What each symbol does to the nodes:
σ: QB->MZ, ZF->DC, QS->TG, JF->JZ, BC->DM, TH->LZ, PG->CC, MG->QJ, BD->QR, ZH->ZM, NL->LM, DG->GM, ZL->HT, GS->SM, JQ->LP, JR->MM, MQ->PB, CP->JC, NQ->HD, PR->NC, TT->QP, CQ->FD, HN->TL, JH->ZC, FS->JB, QJ->MG, ZM->ZH, JB->FS, GZ->FF, RD->ZD, FC->JJ, CD->RZ, FH->GH, LZ->TH, TG->QS, RL->HM, CT->PN, HH->DD, FD->CQ, DD->HH, MS->BR, DP->FL, HQ->BF, QG->BH, SM->GS, TJ->DT, GQ->DL, TB->QZ, MF->SD, QD->BZ, HM->RL, MH->BG, PB->MQ, PC->DJ, BS->TC, GJ->JM, BQ->LJ, RJ->RQ, MJ->DR, DS->FP, BG->MH, QZ->TB, SF->HC, PH->PF, BB->HZ, GH->FH, HT->ZL, HP->QT, BP->SL, QF->GL, SJ->NT, ZC->JH, JZ->JF, QT->HP, DM->BC, LM->NL, BZ->QD, HL->HB, SD->MF, JC->CP, LC->MD, BF->HQ, JJ->FC, NT->SJ, ZN->GF, HD->NQ, CC->PG, SL->BP, DL->GQ, MD->LC, RQ->RJ, ZR->LG, JM->GJ, FP->DS, DR->MJ, FL->DP, HC->SF, RN->PQ, FZ->GD, QP->TT, PN->CT, LJ->BQ, PF->PH, BH->QG, DT->TJ, FF->GZ, LP->JQ, LG->ZR, TC->BS, PQ->RN, GF->ZN, BR->MS, GM->DG, ZD->RD, HB->HL, RZ->CD, CR->GG, GD->FZ, NC->PR, TL->HN, HZ->BB, MM->JR, DC->ZF, DJ->PC, MZ->QB, QR->BD, GL->QF, GG->CR
ψ: QB->CQ, ZF->TJ, QS->RD, GN->TB, JF->CJ, BC->DG, TH->QP, PG->BL, MB->SL, MG->RZ, BD->LM, ZH->PB, NL->QR, CJ->JF, NZ->FH, DG->BC, ZL->FB, GS->DJ, JQ->RN, JR->TM, SG->NC, MQ->ZM, CP->BB, NQ->HC, TT->LZ, CQ->QB, HN->QH, GR->HH, QJ->CD, ZM->MQ, JB->RR, GZ->GD, RD->QS, FM->ZC, FC->NT, CD->QJ, FH->NZ, LZ->TT, TG->ZD, BL->PG, TM->JR, CT->BF, HH->GR, HF->LC, FD->MZ, MS->FP, HQ->PN, QG->PH, SM->PC, TJ->ZF, FB->ZL, GQ->TC, TB->GN, MF->CM, HM->NM, MH->BT, PB->ZH, PC->SM, QH->HN, RP->CR, BS->DL, GJ->GL, BQ->ZR, RJ->HB, MJ->FJ, DS->BR, SF->HD, PH->QG, BB->CP, TN->FL, HP->GF, QF->JM, SJ->JJ, ZC->FM, NM->HM, QT->ZN, DM->GM, LM->BD, PJ->BZ, RR->JB, BZ->PJ, HL->RQ, JC->HZ, LC->HF, BF->CT, JJ->SJ, NT->FC, ZN->QT, HD->SF, CM->MF, SL->MB, DL->BS, RQ->HL, ZR->BQ, JM->QF, FP->MS, FL->TN, HC->NQ, RN->JQ, FZ->FF, BT->MH, QP->TH, PN->HQ, LJ->LG, PF->BH, BH->PF, DT->DC, FF->FZ, LP->PQ, LG->LJ, TC->GQ, PQ->LP, GF->HP, BR->DS, GM->DM, ZD->TG, HB->RJ, RZ->MG, CR->RP, GD->GZ, NC->SG, HZ->JC, DC->DT, FJ->MJ, DJ->GS, MZ->FD, QR->NL, GL->GJ
λ: QB->SM, ZF->CD, QS->ZC, GN->QF, JF->NR, BC->HN, TH->TC, PG->NT, MG->DT, BD->PJ, ZH->PN, NL->QD, NZ->FF, DG->QH, ZL->LT, GS->MZ, JQ->ZN, JR->GT, RG->NC, MQ->BF, CP->JB, NQ->PH, GP->MH, TT->DL, CQ->PC, HN->BC, JH->TG, FS->JC, QJ->TJ, ZM->CT, JB->CP, RD->FM, FM->RD, FC->BL, CD->ZF, FH->FZ, LZ->BS, TG->JH, BL->FC, LQ->LC, CT->ZM, RH->HH, HH->RH, FD->DJ, DP->RQ, HQ->PB, QG->HC, LT->ZL, SM->QB, NR->JF, TJ->QJ, BN->SL, GQ->QP, TB->JM, MF->NB, QD->NL, HM->LD, MH->GP, PB->HQ, PC->CQ, QH->DG, RP->BR, BS->LZ, GJ->QZ, BQ->MJ, RJ->FL, MJ->BQ, DS->CR, QZ->GJ, SF->BH, PH->NQ, BB->RR, GH->GD, TN->HB, HP->PQ, QF->GN, SJ->CC, ZC->QS, QT->RN, DM->TL, LM->BZ, LD->HM, PJ->BD, RR->BB, BZ->LM, JC->FS, LC->LQ, BF->MQ, NT->PG, ZN->JQ, HD->PF, CC->SJ, SL->BN, DL->TT, RQ->DP, ZR->FJ, JM->TB, FP->GG, DR->LJ, FL->RJ, HC->QG, RN->QT, FZ->FH, QP->GQ, PN->ZH, LJ->DR, PF->HD, BH->SF, DT->MG, FF->NZ, LP->GF, GT->JR, TC->TH, PQ->HP, GF->LP, BR->RP, HB->TN, RZ->DC, CR->DS, GD->GH, NB->MF, NC->RG, TL->DM, DC->RZ, FJ->ZR, DJ->FD, MZ->GS, GG->FP
ζ: QB->GD, ZF->LJ, QS->BF, GN->QT, JF->DS, BC->SL, TH->HC, PG->NB, MB->DG, MG->FJ, BD->SG, NL->PR, CJ->BR, NZ->DJ, DG->MB, ZL->CP, GS->FH, LH->LC, JQ->JM, JR->RJ, RG->BZ, SG->BD, MQ->ZC, CP->ZL, NQ->QP, PR->NL, TT->HD, CQ->GZ, HN->BN, JH->PB, ZM->FM, JB->LT, GZ->CQ, RD->CT, FM->ZM, FC->CM, CD->DR, FH->GS, LZ->SF, TG->HQ, TM->HB, CT->RD, HH->J254, FD->FF, HQ->TG, QG->TC, LT->JB, SM->GH, NR->CR, TJ->LG, FB->BB, BN->HN, GQ->PH, TB->ZN, MF->NT, HM->ZS, MH->J815, PB->JH, BS->BH, GJ->LP, BQ->DC, RJ->JR, MJ->RZ, DS->JF, QZ->GF, SF->LZ, PH->GQ, BB->FB, GH->SM, J254->HH, HT->JC, BP->DM, QF->RN, SJ->SD, ZC->MQ, JZ->FP, QT->GN, DM->BP, LM->NC, BZ->RG, SD->SJ, JC->HT, LC->LH, BF->QS, NT->MF, ZN->TB, HD->TT, CM->FC, ZS->HM, SL->BC, J815->MH, DL->PF, RQ->MM, ZR->DT, JM->JQ, FP->JZ, DR->CD, FL->GT, HC->TH, RN->QF, FZ->MZ, QP->NQ, PN->ZD, LJ->ZF, PF->DL, BH->BS, DT->ZR, FF->FD, LP->GJ, LG->TJ, GT->FL, TC->QG, PQ->GL, GF->QZ, BR->CJ, ZD->PN, HB->TM, RZ->MJ, CR->NR, GD->QB, NB->PG, NC->LM, MM->RQ, DC->BQ, FJ->MG, DJ->NZ, MZ->FZ, GL->PQ
θ: QB->NQ, ZF->DM, QS->MF, JF->LH, BC->DC, TH->GZ, PG->MQ, MB->ZR, MG->QH, BD->RN, NL->LP, NZ->BS, DG->DT, ZL->ZS, GS->PF, LH->JF, JQ->LM, JR->J254, RG->TB, SG->QF, MQ->PG, CP->HM, NQ->QB, PR->GJ, TT->FZ, CQ->HC, HN->RZ, GR->HB, ZM->BL, JB->LD, GZ->TH, RD->CM, FC->CT, CD->TL, FH->DL, LZ->FF, TG->SD, BL->ZM, RL->JC, LQ->CR, CT->FC, RH->FL, HH->RJ, HF->BR, FD->SF, DD->RQ, HQ->SJ, QG->PC, SM->PH, TJ->GM, BN->MJ, GQ->GH, TB->RG, MF->QS, QD->GF, HM->CP, MH->J679, PB->CC, PC->QG, QH->MG, BS->NZ, GJ->PR, J679->MH, BQ->SL, RJ->HH, MJ->BN, DS->LC, SF->FD, PH->SM, BB->NM, GH->GQ, J254->JR, BP->LJ, QF->SG, SJ->HQ, ZC->NB, NM->BB, QT->PJ, DM->ZF, LM->JQ, LD->JB, PJ->QT, BZ->ZN, SD->TG, JC->RL, LC->DS, BF->NT, JJ->PN, NT->BF, ZN->BZ, HD->MZ, CM->RD, ZS->ZL, CC->PB, SL->BQ, DL->FH, MD->FP, RQ->DD, ZR->MB, JM->NC, FP->MD, FL->RH, HC->CQ, RN->BD, FZ->TT, QP->GD, PN->JJ, LJ->BP, PF->GS, BH->DJ, DT->DG, FF->LZ, LP->NL, PQ->QR, GF->QD, BR->HF, GM->TJ, HB->GR, RZ->HN, CR->LQ, GD->QP, NB->ZC, NC->JM, TL->CD, DC->BC, DJ->BH, MZ->HD, QR->PQ
ω: QB->NL, ZF->FP, QS->ZL, GN->BS, JF->BQ, BC->LC, TH->GL, PG->LD, MG->RP, BD->FD, NL->QB, CJ->ZR, DG->HF, ZL->QS, GS->BZ, LH->SL, JQ->HD, JR->J815, RG->FH, SG->FF, MQ->JB, CP->BF, NQ->LP, GP->FL, PR->GD, TT->JM, CQ->QR, HN->LQ, FS->PB, ZM->RR, JB->MQ, RD->FB, FC->NM, CD->GG, FH->RG, LZ->QF, TG->HT, RL->SJ, LQ->HN, CT->BB, HH->J679, HF->DG, FD->BD, MS->TJ, HQ->JC, QG->HP, LT->ZC, SM->QD, NR->MJ, TJ->MS, FB->RD, GQ->QZ, TB->DL, MF->ZS, QD->SM, HM->NT, MH->RJ, PB->FS, RP->MG, BS->GN, GJ->QP, J679->HH, BQ->JF, RJ->MH, MJ->NR, DS->DC, BG->RQ, QZ->GQ, SF->RN, PH->GF, BB->CT, HT->TG, HP->QG, QF->LZ, SJ->RL, ZC->LT, NM->FC, JZ->LJ, QT->BH, DM->MD, LM->MZ, LD->PG, PJ->DJ, RR->ZM, BZ->GS, JC->HQ, LC->BC, BF->CP, NT->HM, ZN->PF, HD->JQ, ZS->MF, SL->LH, J815->JR, DL->TB, MD->DM, RQ->BG, ZR->CJ, JM->TT, FP->ZF, FL->GP, HC->PQ, RN->SF, FZ->NC, BT->HB, QP->GJ, PN->HZ, LJ->JZ, PF->ZN, BH->QT, DT->BR, FF->SG, LP->NQ, PQ->HC, GF->PH, BR->DT, HB->BT, RZ->CR, CR->RZ, GD->PR, NC->FZ, HZ->PN, DC->DS, DJ->PJ, MZ->LM, QR->CQ, GL->TH, GG->CD
β: QB->DM, ZF->NQ, QS->JR, JF->JM, BC->MZ, TH->LG, PG->RH, MB->FF, MG->BH, BD->HF, NL->MD, CJ->QF, DG->FD, ZL->J815, GS->HN, LH->NC, JQ->DS, JR->QS, MQ->FL, CP->MH, NQ->ZF, GP->JB, TT->BQ, CQ->GM, HN->GS, GR->FC, QJ->QG, ZM->TN, JB->GP, RD->TM, FC->GR, CD->PH, FH->BN, LZ->ZR, TG->MM, LQ->BZ, TM->RD, CT->HB, RH->PG, HH->NT, HF->BD, FD->DG, DD->SJ, MS->PQ, DP->PB, HQ->RQ, QG->QJ, SM->TL, NR->TB, TJ->HC, BN->FH, GQ->DR, TB->NR, MF->J254, HM->J679, MH->CP, PB->DP, QH->DJ, RP->QT, BS->FJ, GJ->JZ, J679->HM, BQ->TT, RJ->BF, MJ->DL, DS->JQ, BG->JC, SF->DT, PH->CD, BB->BT, J254->MF, TN->ZM, BP->GD, QF->CJ, SJ->DD, ZC->GT, JZ->GJ, QT->RP, DM->QB, LM->LC, BZ->LQ, HL->PN, JC->BG, LC->LM, BF->RJ, NT->HH, ZN->CR, HD->DC, SL->FZ, J815->ZL, DL->MJ, MD->NL, RQ->HQ, ZR->LZ, JM->JF, FP->LP, DR->GQ, FL->MQ, HC->TJ, RN->BR, FZ->SL, BT->BB, QP->LJ, PN->HL, LJ->QP, PF->RZ, BH->MG, DT->SF, FF->MB, LP->FP, LG->TH, GT->ZC, PQ->MS, GF->GG, BR->RN, GM->CQ, HB->CT, RZ->PF, CR->ZN, GD->BP, NC->LH, TL->SM, MM->TG, DC->HD, FJ->BS, DJ->QH, MZ->BC, GG->GF
ξ: QB->SJ, ZF->RQ, QS->TT, JF->J815, BC->HH, TH->ZD, PG->GS, MG->TN, BD->NM, ZH->QG, NL->RL, DG->GR, ZL->JM, GS->PG, JQ->CP, JR->BQ, MQ->PF, CP->JQ, NQ->HQ, GP->CR, TT->QS, CQ->JJ, HN->RH, JH->GQ, FS->GF, GR->DG, ZM->BH, JB->ZN, RD->LZ, FM->BS, FC->FD, CD->DP, FH->NB, LZ->RD, TG->QP, BL->DJ, RL->NL, TM->ZR, CT->SF, RH->HN, HH->BC, FD->FC, DD->DM, DP->CD, HQ->NQ, QG->ZH, LT->TB, SM->CC, TJ->HL, FB->QF, GQ->JH, TB->LT, MF->FZ, HM->LM, MH->DS, PB->PH, BS->FM, GJ->HT, J679->LC, BQ->JR, RJ->DC, MJ->GT, DS->MH, BG->FP, SF->CT, PH->PB, BB->RN, J254->SL, HT->GJ, TN->MG, QF->FB, SJ->QB, ZC->DL, NM->BD, QT->RR, DM->DD, LM->HM, LD->BZ, RR->QT, BZ->LD, HL->TJ, SD->GD, JC->LP, LC->J679, BF->HD, JJ->CQ, NT->MZ, ZN->JB, HD->BF, CM->FF, ZS->NC, CC->SM, SL->J254, J815->JF, DL->ZC, RQ->ZF, ZR->TM, JM->ZL, FP->BG, FL->RZ, HC->PN, RN->BB, FZ->MF, BT->BR, QP->TG, PN->HC, LJ->MM, PF->MQ, BH->ZM, DT->HB, FF->CM, LP->JC, GT->MJ, PQ->HZ, GF->FS, BR->BT, ZD->TH, HB->DT, RZ->FL, CR->GP, GD->SD, NB->FH, NC->ZS, HZ->PQ, MM->LJ, DC->RJ, DJ->BL, MZ->NT

The rows follow the links: the fewer symbols apart two nodes are, the more alike their rows tend to be.

Name the node of each row.
14 14 -18 0 25 -7 -7 -5 38 -13 -7 -35 -3 18 15 16 21 18 -2 18 -21 -36 7 14 -24 -2 -4 -14 -32 6 -11 -5 10 -15 -24 43 -32 35 -2 -8 -16 21 -31 -13 -1 -2 36 28 3 -1 -10 33 0 5 5 3 26 3 16 -7 16 -22 | ZC
-12 -7 -10 37 -14 11 23 -6 16 16 -32 4 -8 -14 -16 3 20 -5 38 -6 2 9 -7 6 -2 5 -13 16 -6 -1 -5 14 -22 0 10 -30 22 10 1 -24 27 -4 7 10 -36 -11 -12 -9 -33 11 2 21 -24 -23 -32 -26 -28 -2 36 11 -9 34 | NQ
-11 -25 9 0 -23 11 36 17 -47 2 -10 9 5 2 -30 -9 -11 10 21 12 17 8 0 -5 4 19 -5 4 35 -2 20 5 -22 12 20 -37 13 -4 -16 6 11 -18 22 8 -16 11 -16 -25 28 20 11 -26 -21 -24 -26 1 -54 -9 2 -17 -11 34 | QR
-4 1 23 -7 -19 7 -14 -8 -9 1 19 34 -22 -5 -14 22 4 -24 3 -42 -16 23 -23 -2 3 -9 48 5 8 -29 -25 -6 20 7 40 -37 0 -16 -5 18 6 7 31 -9 18 3 -38 -19 3 -25 -4 1 25 -13 20 5 -10 13 1 2 -22 6 | BR
8 15 18 -1 7 -53 -6 -14 -19 -3 5 39 24 -11 32 2 -20 10 -27 12 10 43 27 14 33 24 -6 25 -5 8 -6 -7 -3 15 -7 8 31 -11 7 3 7 1 51 14 7 7 -9 2 -5 -19 8 35 7 9 -23 -7 15 5 8 -8 -27 0 | GG
28 20 -7 -12 -11 13 -35 -3 -8 0 -10 29 -19 2 -3 10 2 -12 12 -53 -18 36 -26 10 -1 -23 26 -9 -6 -10 0 -2 1 8 50 -29 -8 -43 14 17 1 11 -6 -18 -5 -10 -2 -30 -28 -3 6 -26 8 -7 14 13 -18 1 -14 16 -24 15 | DG
11 21 11 -9 5 1 -28 4 21 -18 15 -3 -4 -8 13 -13 4 -33 -8 -13 -1 -23 3 -9 -10 -17 -17 7 10 40 9 13 -1 20 -14 16 4 -28 16 19 -19 -2 -26 -30 10 -18 -4 14 -17 -7 -34 -38 12 28 42 14 4 -3 -21 31 27 -19 | J254
33 33 -9 0 -33 8 -38 -21 26 1 8 15 -16 -16 26 2 23 -31 3 -30 -15 -8 -14 0 -9 -15 -3 7 4 -3 9 3 -25 5 16 26 11 -18 19 12 -7 2 -27 -22 -3 -16 -2 -4 -33 -19 -28 -21 9 24 30 10 -15 36 -2 24 4 8 | HH
8 2 -10 -1 -53 35 27 -7 11 6 30 -17 -38 -21 4 1 45 -18 15 -8 -6 -37 -14 -5 -31 13 -12 16 10 -25 6 -18 -28 -9 6 23 13 24 -8 -1 13 -5 -11 -19 11 14 -24 -4 28 -2 -14 -21 -24 13 11 30 -23 47 6 2 8 -8 | HM
3 17 -14 26 -15 -6 16 -13 12 11 -16 4 19 -1 26 6 24 18 3 16 -16 -14 10 11 16 30 -25 -3 -13 19 -2 6 -25 -16 -23 33 -23 56 -8 -6 4 12 -8 -4 -25 16 33 22 -18 -13 -1 47 -19 5 -36 -12 -1 20 18 -14 -8 5 | PB
-8 -15 37 -18 7 -3 -14 25 -18 -6 26 2 -5 -2 -12 5 -30 -28 -20 -20 12 23 6 -13 2 -24 31 4 22 -9 -13 -11 48 7 14 -48 -8 -34 11 13 -14 2 31 -9 10 -9 -36 -4 15 9 -16 -25 40 -18 36 3 11 -24 -12 15 10 -14 | CJ
1 -14 -5 -7 18 -2 -10 17 6 2 11 -19 13 28 6 -2 -16 30 -20 14 -10 -28 -6 -2 -12 -4 13 -39 -9 7 6 -16 15 -18 -33 45 -38 32 -7 6 -24 13 -28 1 10 -10 48 17 14 0 2 13 16 -10 12 12 23 -14 -12 -11 25 -16 | FM
24 -2 11 -19 -33 23 -43 -17 -20 7 21 12 0 -11 4 -8 0 -29 -5 -33 -6 -6 -14 -7 14 -9 8 -9 6 18 14 16 -21 -12 20 13 -6 -31 3 22 -26 1 -21 -29 9 -17 26 -13 -11 -19 -16 -44 17 20 30 15 -29 10 -33 15 9 9 | GR
-6 3 13 -10 -10 -11 -23 8 5 -6 40 -11 1 -27 12 7 8 -39 -27 -4 14 -37 17 -13 4 -7 8 25 17 22 -14 -13 18 4 -19 -7 5 -10 22 20 -24 -9 7 -31 14 -15 -26 20 1 -10 -33 -24 22 19 40 10 32 -1 -21 0 51 -19 | J815
-9 -18 -6 8 -29 17 31 -26 5 14 -9 -5 -27 -13 -37 10 18 -6 33 1 -2 11 -24 14 -14 -9 13 22 4 -50 -27 -19 13 -2 18 -18 23 15 2 -27 30 -11 25 20 6 7 -44 -14 20 0 0 -2 -20 -7 -7 -4 -5 26 22 8 4 -6 | JQ
17 -5 10 -11 -18 -33 -20 -29 3 1 38 18 10 -15 31 7 -9 -3 -42 16 -5 7 18 18 18 18 8 6 0 -11 -11 -17 5 -3 -27 45 12 8 -4 14 -21 -2 22 -13 31 20 5 5 14 -31 -4 6 17 41 16 8 31 28 -12 -17 5 -30 | GP
-31 -30 1 15 15 11 20 17 10 -5 -1 -31 0 -8 -31 -5 -5 -8 6 24 29 -13 2 4 -22 -4 9 12 10 -18 -22 -13 39 27 -10 -35 15 1 3 -9 14 -7 1 25 15 -12 -44 4 46 29 -3 -25 5 -9 10 -7 22 -13 3 11 30 -19 | JM
-26 -29 -4 23 29 14 32 38 12 -9 -23 -34 16 -23 -12 -14 -5 -6 13 18 18 -9 2 -9 2 -6 -20 12 0 22 -3 32 0 9 -14 -39 11 0 -6 -31 13 -14 -3 20 -29 -24 -18 15 -12 27 -7 -4 -5 -15 -23 -26 0 -36 5 16 19 24 | QP
-7 11 3 17 -18 3 51 3 0 -11 -12 7 -20 -13 -3 -1 32 11 27 1 -8 0 16 0 -4 12 -31 31 23 -16 -2 -4 -18 17 17 -21 25 -1 -2 -18 18 1 18 6 -16 22 -40 -8 11 8 3 -6 -30 -11 -24 -1 -36 11 30 -5 -14 30 | NL
-3 -25 12 -19 -43 31 16 -5 -30 22 34 -1 -4 6 -22 -6 15 -3 -2 -2 9 -39 -14 -15 -14 3 6 -14 31 -12 16 -10 -18 -2 6 12 5 3 -15 6 -14 -18 -18 -13 27 22 13 -7 49 1 3 -45 -2 -1 11 33 -32 19 -17 -23 11 11 | NM
8 -8 3 2 -29 17 -36 -33 8 21 19 5 20 -30 14 -2 -1 -50 1 -18 11 -8 -23 -8 14 3 5 4 3 19 -7 12 -11 -22 -1 28 13 -21 8 -1 -9 -10 -8 -18 20 -9 13 3 -25 -33 -20 -14 13 35 23 -11 11 36 -28 31 21 -13 | RJ
5 -6 -18 -11 -37 42 -3 -2 3 20 6 -3 -12 22 -11 8 41 1 23 -16 -17 -29 -30 -8 -16 -9 3 -30 6 -16 13 -6 -27 -32 14 14 -23 12 0 0 -11 -8 -35 -20 -1 5 23 -12 -3 6 -8 -25 -14 -5 24 22 -34 27 -2 -5 8 8 | FC
-11 15 -13 11 1 -21 30 -9 1 -9 -17 17 -2 8 7 13 10 29 2 21 -10 26 14 12 18 17 -10 16 -8 -24 -6 -10 -2 1 -2 3 3 23 -20 -34 27 1 39 30 -1 25 -15 9 10 10 11 55 -17 -5 -37 -11 -5 14 48 -21 -28 10 | GF
4 7 3 -2 46 -29 22 18 9 -27 -26 -12 11 14 17 -12 -21 46 -11 22 4 7 30 -7 3 1 -39 -2 -16 10 13 12 2 25 -20 14 7 3 0 -13 3 8 -10 14 -30 -1 6 8 -1 26 28 6 -11 -4 -35 -5 13 -33 2 -8 -3 8 | GH
-1 3 -23 -10 -16 5 -15 -10 10 32 10 1 2 24 1 25 6 15 15 -3 -18 -21 -24 4 -6 1 22 -43 -22 -11 4 -18 -8 -42 -12 45 -37 38 -16 3 -5 20 -22 -9 14 7 57 16 -5 -11 10 33 -1 -3 4 11 9 22 1 -16 -7 -8 | ZM

Each walk starts at a row. The symbols on each line, taken left to right, move it on to the next node.
Answer with the node's row; about right is enough.
start 12 30 -24 0 8 -19 25 -6 10 -21 -32 8 -7 15 6 -6 10 41 16 10 -19 18 0 12 3 15 -41 -3 -12 -18 7 0 -33 3 2 17 9 24 -5 -13 21 19 -11 27 -28 10 18 -17 -21 8 28 43 -20 -2 -48 -3 -11 4 30 -12 -34 10
ζ θ ζ ζ σ: 0 -17 -13 -8 50 -25 7 -4 23 -19 -21 -38 1 18 0 -7 -26 28 -9 42 4 3 0 3 -2 -12 -1 -18 -22 -13 -9 -3 42 8 -43 17 -5 8 -7 -17 4 8 -5 34 0 -10 19 10 21 20 17 14 0 -4 -10 -6 40 -16 8 13 2 -27
ξ ξ σ β β β σ ω: 8 7 7 -17 41 -38 -15 -2 3 -22 12 8 13 -4 24 14 -24 5 -35 9 1 23 21 18 4 -2 12 14 0 -16 -17 -14 49 17 -21 9 2 -7 9 4 4 17 32 22 35 -9 -20 2 16 -6 6 2 16 17 9 -7 45 -16 -9 3 -1 -30
start 17 16 4 15 -12 9 -27 -20 30 10 -14 20 -21 -26 5 12 8 -44 15 -35 -9 26 -22 14 13 -21 25 18 -3 -9 -38 15 10 -5 30 -14 12 -29 13 -16 12 0 7 6 -3 -12 -26 -11 -41 -18 -21 4 8 6 18 -17 6 20 4 39 -27 3
σ ξ σ ξ λ: 30 4 -4 -12 21 -17 -41 -33 7 4 -5 5 5 -13 21 -6 -41 -9 -30 -2 3 39 -6 15 23 -7 16 -9 -27 -15 -18 11 11 9 -18 28 22 -24 1 -10 12 20 15 27 15 5 20 -5 -16 -24 10 15 13 25 11 -16 45 0 -14 16 -21 -2
λ β ζ ψ β β: -18 -31 1 -7 35 29 8 22 7 8 -10 -44 4 11 -36 -3 -26 -5 9 1 6 3 -21 -10 -19 -26 22 -16 1 8 -9 1 31 -7 -7 -49 -22 0 5 -12 -5 -8 -14 9 -4 -16 12 -5 6 27 9 -29 0 -34 21 -6 12 -32 -19 16 17 7
start -12 -8 -25 3 -16 42 -1 -6 8 20 -18 -15 -19 18 -43 4 14 -5 35 -29 -10 4 -40 5 -20 -22 44 -22 -10 -31 -10 -6 5 -21 36 -32 -24 -6 -13 -18 13 5 -19 17 -11 2 10 -22 -7 12 14 1 -15 -31 2 -7 -13 0 -2 15 -9 17
ξ λ λ θ θ ω: -17 -8 1 3 -59 27 12 -3 -13 29 17 -8 -5 -9 -29 25 35 -10 18 -22 -1 -39 -16 6 -7 12 38 -9 10 -22 -1 -23 -5 -30 20 -3 -27 27 -13 0 -1 -12 -2 -19 17 17 -3 7 32 -15 -7 2 -8 -17 15 12 -20 34 12 -20 18 2
ω σ ψ θ θ σ ζ ζ ζ: -21 -20 -5 7 3 30 9 15 40 9 16 -44 1 -19 -11 -2 6 -18 2 13 11 -52 -18 -18 -26 -9 3 2 -8 24 -3 6 -11 -12 -40 18 -1 5 6 -19 -16 -22 -33 -17 9 -21 5 13 3 18 -13 -26 9 8 33 -13 17 0 -6 16 59 -16
start -5 -10 -29 24 -43 40 5 -11 30 24 0 -20 -14 -25 -10 11 44 -25 37 -7 -3 -42 -35 -7 -10 2 3 -7 -17 -3 -17 5 -22 -34 -3 21 -7 31 -11 -19 5 -14 -30 -22 -13 1 18 -1 -20 -12 -19 2 -16 7 12 -2 -7 43 11 8 18 -9
λ ξ ξ σ ψ λ θ ξ: -8 0 -3 7 -14 25 25 19 -18 5 -32 8 -12 19 -20 -12 19 14 42 -23 -21 16 -5 -1 3 3 -10 -9 4 0 17 17 -24 -4 40 -44 -16 -7 -10 -2 10 -5 -2 -6 -31 10 9 -26 -18 20 14 2 -22 -26 -19 -6 -56 -10 7 -9 -24 38
ξ ξ θ ω ζ ζ ω β: -6 23 12 11 -9 -4 -12 9 -13 5 -13 47 13 -2 -4 10 -1 -22 21 -48 -4 32 -6 -5 30 -8 25 5 8 17 3 16 -4 -10 39 -50 -6 -22 3 10 10 7 26 -18 -25 -10 -11 -21 -47 -27 -5 16 8 -17 -6 -18 -31 0 10 15 -21 25
start 17 5 -36 6 13 -13 1 -21 30 8 -36 -5 -17 7 -1 2 3 31 4 7 -17 5 -28 16 -6 5 3 -21 -39 -46 -27 -8 11 -5 -3 26 0 31 -13 -39 25 14 -1 45 0 11 10 1 -4 2 25 39 -15 2 -26 -14 27 11 15 9 -34 -10
λ ω ξ σ ξ ψ: -35 -12 1 8 -26 14 35 17 -33 14 -9 7 2 -6 -27 24 15 9 29 -16 -7 3 -5 -1 -4 15 15 2 13 -9 -1 -10 2 -11 31 -48 -13 20 -15 -7 21 -12 32 8 -15 10 -27 -6 6 9 4 21 -10 -34 -18 -10 -37 -4 24 -23 -12 29
ω ψ ξ σ β ψ θ β ψ λ: 26 13 -27 0 -16 -8 -3 -35 33 -6 -5 -11 -20 14 22 -3 31 24 5 8 -18 -27 -10 -1 -17 6 -16 -14 -18 -26 3 -15 -28 -8 -7 59 -9 37 -11 -8 -7 17 -40 4 5 20 45 2 -3 -11 2 18 -22 18 -14 18 -3 29 4 -7 -7 -6
start -16 -2 -3 15 -3 12 16 27 11 -9 5 -30 4 -10 5 -10 24 0 21 17 17 -39 15 -24 -20 17 -48 10 15 53 26 19 -35 8 -19 4 9 8 6 1 -4 -16 -27 -24 -22 -11 6 20 -2 28 -15 -24 -16 7 3 4 -22 -11 -8 -2 50 12
ξ ξ θ ω ζ ζ ω β: -20 8 11 18 2 -21 -14 18 1 -9 19 2 30 -31 21 4 5 -32 -5 -3 7 -15 24 -13 21 4 -16 28 9 67 13 30 -20 1 -22 -5 2 -21 19 19 -21 -15 -9 -38 -7 -29 -1 34 -33 -5 -31 -5 21 19 11 -9 6 -5 -13 6 31 -8
β ψ ξ ω ζ σ θ: 9 7 1 -13 -23 38 29 -4 -5 -3 -9 0 -40 25 -34 8 14 7 22 -19 -10 3 -29 2 -29 -4 22 -6 13 -52 2 -28 -4 11 44 -27 -7 -15 -8 -3 21 0 3 8 9 13 -23 -38 34 12 3 -20 -7 -28 7 14 -37 5 7 -4 -24 11
start -40 -32 16 2 16 8 33 44 -31 -3 0 2 17 7 -36 5 -15 9 7 11 25 4 22 -14 0 11 11 6 26 20 3 -2 12 8 8 -66 -10 -2 -6 -3 -2 -13 17 5 -12 -1 -19 -2 32 35 3 -8 9 -35 -9 -15 -8 -31 1 -11 18 13
ψ ψ ζ ζ ω θ: -19 -16 10 2 24 20 33 45 -17 -2 -22 -8 10 25 -23 -23 -13 25 20 0 20 -3 1 -23 -6 -3 -19 -9 15 26 19 15 -8 14 3 -47 -14 -14 -11 7 -1 -2 -15 6 -33 -17 13 -1 2 33 10 -26 -7 -27 -10 -2 -32 -42 0 1 7 25
ψ λ θ σ β λ: 2 -5 4 -1 37 -1 -21 0 25 -7 -10 -10 7 -6 3 -9 -30 -38 -7 -18 21 27 -3 -4 1 -36 10 7 -12 12 -20 19 32 16 1 -36 16 -33 17 10 -3 -4 8 -2 -4 -35 -21 -1 -21 3 -10 -26 9 4 20 -16 34 -25 -12 40 26 -9
